Here is a tiny trained network, its code and every weight. The questions are about switching its units off for an input and a class, where a switched-off unit gives its printed mean instead of its output.

import numpy as np


def w(rows, s, z=0):
    codes = np.array(rows[::2]) - 128.0
    scale = np.full(codes.shape[1], s)
    scale[-1] = z or s
    return codes * scale


def norm(h):
    return h / np.sqrt((h * h).mean(-1, keepdims=True) + 1e-5)


def f(y):
    return y / 2 * (1 + np.tanh(0.7978845608 * (y + 0.044715 * y**3)))


def log_softmax(a):
    a = a - a.max(-1, keepdims=True)
    return a - np.log(np.exp(a).sum(-1, keepdims=True))


def net(x, mask):
    res = np.array(x, float).reshape(1, 7) / 4 @ E
    u = 0
    for l in range(3):
        y = f(norm(res) @ A[l][:, :-1].T + A[l][:, -1])
        res = res + np.where(mask[u : u + 8], y, B[l][:, -1]) @ B[l][:, :-1]
        u += 8
    return log_softmax(norm(res)[-1] @ U[:, :-1].T + U[:, -1])


A, B = {}, {}
E = w([
[190,252,81],'x0',
[147,243,139],'x1',
[131,171,210],'x2',
[175,103,78],'x3',
[222,162,210],'x4',
[49,205,230],'x5',
[134,195,48],'x6',
],0.0044)
A[0] = w([
[119,47,148,54],'L0N0',
[222,135,181,158],'L0N1',
[214,92,179,131],'L0N2',
[138,151,131,184],'L0N3',
[189,172,64,188],'L0N4',
[128,90,190,242],'L0N5',
[95,114,254,254],'L0N6',
[69,249,102,229],'L0N7',
],0.0091,0.00074)
B[0] = w([
[106,175,105,167],'L0N0',
[75,67,175,182],'L0N1',
[112,187,22,173],'L0N2',
[26,122,227,140],'L0N3',
[175,13,206,200],'L0N4',
[42,140,133,169],'L0N5',
[44,35,105,238],'L0N6',
[179,255,131,252],'L0N7',
],0.0044,0.0042)
A[1] = w([
[248,143,106,218],'L1N0',
[146,77,95,108],'L1N1',
[151,80,141,138],'L1N2',
[183,147,202,217],'L1N3',
[191,161,200,151],'L1N4',
[84,173,28,10],'L1N5',
[157,160,92,102],'L1N6',
[120,168,50,189],'L1N7',
],0.012,0.0014)
B[1] = w([
[2,141,95,253],'L1N0',
[127,117,37,183],'L1N1',
[110,230,5,157],'L1N2',
[33,116,158,193],'L1N3',
[96,57,101,199],'L1N4',
[108,144,121,186],'L1N5',
[130,146,224,154],'L1N6',
[73,179,209,187],'L1N7',
],0.006,0.0045)
A[2] = w([
[144,222,103,247],'L2N0',
[1,140,151,31],'L2N1',
[61,75,76,141],'L2N2',
[165,64,24,139],'L2N3',
[14,2,124,113],'L2N4',
[217,30,54,246],'L2N5',
[163,122,58,103],'L2N6',
[71,99,156,213],'L2N7',
],0.0061,0.0012)
B[2] = w([
[156,131,209,160],'L2N0',
[122,74,34,234],'L2N1',
[102,209,43,206],'L2N2',
[55,214,46,172],'L2N3',
[86,56,202,253],'L2N4',
[49,242,58,158],'L2N5',
[133,2,53,133],'L2N6',
[33,118,52,189],'L2N7',
],0.0058,0.0047)
U = w([
[85,112,240,161],'0',
[215,23,124,30],'1',
[127,141,2,253],'2',
[171,227,202,25],'3',
],0.0099,0.0026)

Each question gives the input, the list of numbers given to net, and the class t.
The units are the neurons (one row each of A and B). Each row of codes is followed by its name. A weight is (code - 128) times the scale printed after its matrix; where a second scale follows, it is the last column's (A, B and U).
mask holds one flag per neuron, layer by layer. A switched-off neuron (its flag False) gives its mean, the last column of its row in B, instead of its output. The means were averaged over made-up inputs and are rounded, as every weight is.
A unit's drop is (log p(t) with every unit on - log p(t) with that unit switched off) / (log p(t) with every unit on - log p(t) with every unit switched off).
unit that matters most: the unit with the biggest drop
k most important neurons of layer l: the k neurons of layer l with the biggest drops, biggest first
drop of u: that unit's drop, to one decimal
input [6,-4,-8,2,-4,6,4], class 0: 4 most important neurons of layer 1 => (L1N7; L1N6; L1N2; L1N1)
input [6,2,4,8,-8,1,6], class 0: unit that matters most => L1N7
input [5,8,-1,7,1,1,3], class 3: 2 most important neurons of layer 0 => (L0N7; L0N6)
input [4,-1,6,8,8,6,6], class 0: 2 most important neurons of layer 1 => (L1N3; L1N4)
input [-7,-7,-3,1,6,2,-2], class 2: 2 most important neurons of layer 1 => (L1N2; L1N7)
input [7,-6,-3,2,-1,7,8], class 0: 2 most important neurons of layer 0 => (L0N4; L0N2)
input [2,-7,6,8,7,-1,-1], class 2: 2 most important neurons of layer 0 => (L0N2; L0N7)
input [2,-8,8,-5,-1,-5,-5], class 2: 2 most important neurons of layer 0 => (L0N2; L0N3)
input [1,-6,6,-2,1,-3,-6], class 2: drop of L0N2 => 0.3
input [8,0,5,6,5,4,-4], class 0: drop of L1N4 => 0.1
input [2,4,3,-8,-6,-3,4], class 3: drop of L2N4 => 0.1
